Below are the code and all the weights of a small trained network. Each question names an input and a target symbol and asks about switching units off, where a switched-off unit gives its printed mean instead of its output.

import numpy as np


def w(rows, s, z=0):
    codes = np.array(rows[::2]) - 128.0
    scale = np.full(codes.shape[1], s)
    scale[-1] = z or s
    return codes * scale


def f(y):
    return y / 2 * (1 + np.tanh(0.7978845608 * (y + 0.044715 * y**3)))


def softmax(a):
    e = np.exp(a - a.max(-1, keepdims=True))
    return e / e.sum(-1, keepdims=True)


def log_softmax(a):
    a = a - a.max(-1, keepdims=True)
    return a - np.log(np.exp(a).sum(-1, keepdims=True))


def net(x, mask):
    ids = ['ΔΛΠΦΨΩαθστ'.index(c) for c in x.split()]
    T = len(ids)
    res = E[ids] + P[:T]
    u = 0
    for l in range(2):
        r = res
        for j in range(2):
            rows = slice(2 * j, 2 * j + 2)
            q, k, v = (r @ M[l][rows].T for M in (Q, K, V))
            z = softmax(np.where(np.tri(T) > 0, q @ k.T / 2**0.5, -1e9)) @ v
            o = O[l][rows]
            res = res + np.where(mask[u + j], z, o[:, -1]) @ o[:, :-1]
        u += 2
        y = f(res @ A[l][:, :-1].T + A[l][:, -1])
        res = res + np.where(mask[u : u + 4], y, B[l][:, -1]) @ B[l][:, :-1]
        u += 4
    return log_softmax(res[-1] @ U[:, :-1].T + U[:, -1])


Q, K, V, O, A, B = {}, {}, {}, {}, {}, {}
E = w([
[76,46,173,87,144],'Δ',
[78,125,168,112,159],'Λ',
[90,153,193,200,74],'Π',
[113,151,147,98,162],'Φ',
[168,85,90,219,123],'Ψ',
[76,224,121,250,136],'Ω',
[145,118,164,155,199],'α',
[134,144,101,159,182],'θ',
[160,163,137,198,113],'σ',
[96,115,103,138,138],'τ',
],0.019)
P = w([
[101,222,195,44,29],'0',
[146,95,97,253,157],'1',
[125,99,102,246,164],'2',
[124,112,115,237,165],'3',
[112,116,120,237,173],'4',
[116,124,137,236,181],'5',
[98,119,131,229,173],'6',
[98,123,135,223,176],'7',
[87,129,141,229,177],'8',
[89,124,137,238,180],'9',
[70,125,153,230,176],'10',
[64,108,143,230,183],'11',
[87,127,145,236,183],'12',
],0.0059)
Q[0] = w([
[92,166,179,252,100],'0.h0',
[106,73,156,158,189],'0.h0',
[119,97,99,125,191],'0.h1',
[106,144,213,235,217],'0.h1',
],0.011)
K[0] = w([
[10,222,103,111,133],'0.h0',
[57,113,135,100,119],'0.h0',
[164,107,160,106,137],'0.h1',
[185,61,173,30,36],'0.h1',
],0.011)
V[0] = w([
[125,152,64,119,125],'0.h0',
[110,74,161,86,106],'0.h0',
[179,208,71,167,88],'0.h1',
[112,113,155,208,254],'0.h1',
],0.013)
O[0] = w([
[70,170,39,109,194,79],'0.h0',
[194,147,138,103,58,2],'0.h0',
[163,254,153,242,214,4],'0.h1',
[36,86,146,205,163,236],'0.h1',
],0.0087,0.0061)
A[0] = w([
[152,184,83,140,108,141],'0.n0',
[191,106,104,162,151,82],'0.n1',
[120,83,67,1,118,158],'0.n2',
[198,50,79,114,179,252],'0.n3',
],0.0096,0.004)
B[0] = w([
[188,88,99,69,203,137],'0.n0',
[110,2,174,170,197,146],'0.n1',
[174,193,87,210,138,254],'0.n2',
[23,157,179,97,88,223],'0.n3',
],0.0083,0.0074)
Q[1] = w([
[123,103,246,105,167],'1.h0',
[71,155,151,121,88],'1.h0',
[184,147,100,36,139],'1.h1',
[64,95,157,141,167],'1.h1',
],0.013)
K[1] = w([
[146,226,206,218,160],'1.h0',
[207,33,214,214,255],'1.h0',
[37,20,83,223,123],'1.h1',
[234,176,105,129,147],'1.h1',
],0.0083)
V[1] = w([
[88,113,155,126,95],'1.h0',
[193,94,173,112,130],'1.h0',
[117,196,99,67,97],'1.h1',
[2,67,115,140,16],'1.h1',
],0.0089)
O[1] = w([
[101,93,159,96,110,144],'1.h0',
[253,117,229,68,203,64],'1.h0',
[3,164,206,54,95,86],'1.h1',
[59,25,180,233,80,3],'1.h1',
],0.0075,0.0072)
A[1] = w([
[92,71,137,107,254,59],'1.n0',
[89,113,74,105,96,2],'1.n1',
[139,147,154,130,193,105],'1.n2',
[114,160,91,158,148,131],'1.n3',
],0.0085,0.0071)
B[1] = w([
[79,211,180,136,164,239],'1.n0',
[178,113,241,233,113,155],'1.n1',
[12,82,125,143,52,213],'1.n2',
[126,1,107,162,99,253],'1.n3',
],0.0064,0.0071)
U = w([
[124,127,144,80,111,116],'Δ',
[163,110,99,84,167,133],'Λ',
[180,2,139,139,172,94],'Π',
[117,96,50,102,105,50],'Φ',
[124,130,145,95,103,128],'Ψ',
[239,67,96,156,130,171],'Ω',
[164,98,234,110,188,140],'α',
[166,189,155,184,28,78],'θ',
[93,126,97,119,120,127],'σ',
[151,26,83,41,77,254],'τ',
],0.0072,0.0069)

Each question gives the input, a string of symbols that net reads in full, and the target symbol t.
The units are the heads (2 rows each of Q, K, V and O) and the neurons (one row each of A and B). Each row of codes is followed by its name. A weight is (code - 128) times the scale printed after its matrix; where a second scale follows, it is the last column's (O, A, B and U).
mask holds one flag per unit, layer by layer, with each layer's heads first. A switched-off unit (its flag False) gives its mean, the last column of its rows in O or B, instead of its output. The means were averaged over made-up inputs and are rounded, as every weight is.
A unit's drop is (log p(t) with every unit on - log p(t) with that unit switched off) / (log p(t) with every unit on - log p(t) with every unit switched off).
The circuit of an input: a set's keep is (log p(t) with only the set's units on - log p(t) with every unit switched off) / (log p(t) with every unit on - log p(t) with every unit switched off). Starting from all 12 units, units are removed one at a time, each time the one whose removal leaves the highest keep (on an exact tie, the one counted first), for as long as the keep stays at least 0.8.
circuit, biggest first: the units of the circuit, biggest drop first
unit that matters most: the unit with the biggest drop
top k neurons: the k neurons with the biggest drops, biggest first
k most important neurons of layer l: the k neurons of layer l with the biggest drops, biggest first
which heads matter: for each layer, one digit per head in row order, 1 if its drop is at least 0.15 and else 0, layers parted by /
input α θ α Δ τ Π Π α Π σ Φ, target Π: which heads matter => 01 / 01
input Π Ψ Φ Λ, target α: unit that matters most => 1.h0
input σ α τ, target Λ: top 3 neurons => (0.n0; 0.n2; 0.n3)
input Φ Ψ α α σ, target Ω: circuit, biggest first => (0.h1; 0.n3; 1.n0; 1.h0)
input Δ Ω Λ σ Ω Λ Ω Π σ α α σ α, target θ: 2 most important neurons of layer 1 => (1.n1; 1.n3)
input Ψ α α Π, target Ω: top 3 neurons => (0.n3; 0.n1; 1.n0)
input σ Π α θ, target Λ: which heads matter => 01 / 01
input σ Π α σ α Π α τ Ψ Λ, target Λ: which heads matter => 01 / 01
input Ψ α τ τ α Π Λ Ψ α Λ α, target Ω: top 2 neurons => (0.n3; 0.n1)
input Ω Δ α, target Φ: top 2 neurons => (0.n3; 0.n2)
input Ψ α Π α σ Ψ Δ σ Ψ, target τ: 2 most important neurons of layer 0 => (0.n3; 0.n2)
input Π Ψ σ α Ω α σ σ α σ, target α: top 2 neurons => (0.n1; 0.n3)
input σ σ θ α Ω Ω α α τ Δ σ α σ, target Λ: circuit, biggest first => (0.h1; 1.h1; 0.n0; 0.n3)
input σ σ σ α Ψ Φ Π σ, target Λ: circuit, biggest first => (0.h1; 1.h1; 0.n0)
input Ψ Δ α Ψ, target τ: circuit, biggest first => (0.h1)
input Ω α α Ω Ψ α τ σ, target Φ: which heads matter => 11 / 11
input Ψ Δ σ α Φ σ Ψ Π σ, target Ω: top 4 neurons => (0.n1; 0.n3; 1.n2; 0.n0)
input Π α α α σ Φ σ α α Π, target α: circuit, biggest first => (1.h0; 0.n2; 0.h0)
input Δ Ψ Δ α, target θ: circuit, biggest first => (0.n2; 0.h1; 0.n3; 0.h0)
input σ α Ω σ Ω Ω Λ α, target σ: circuit, biggest first => (1.h0)
input Λ α σ α θ, target τ: which heads matter => 11 / 00
input Π Π α σ Π Π Ψ θ Ω σ, target α: top 2 neurons => (0.n1; 0.n2)
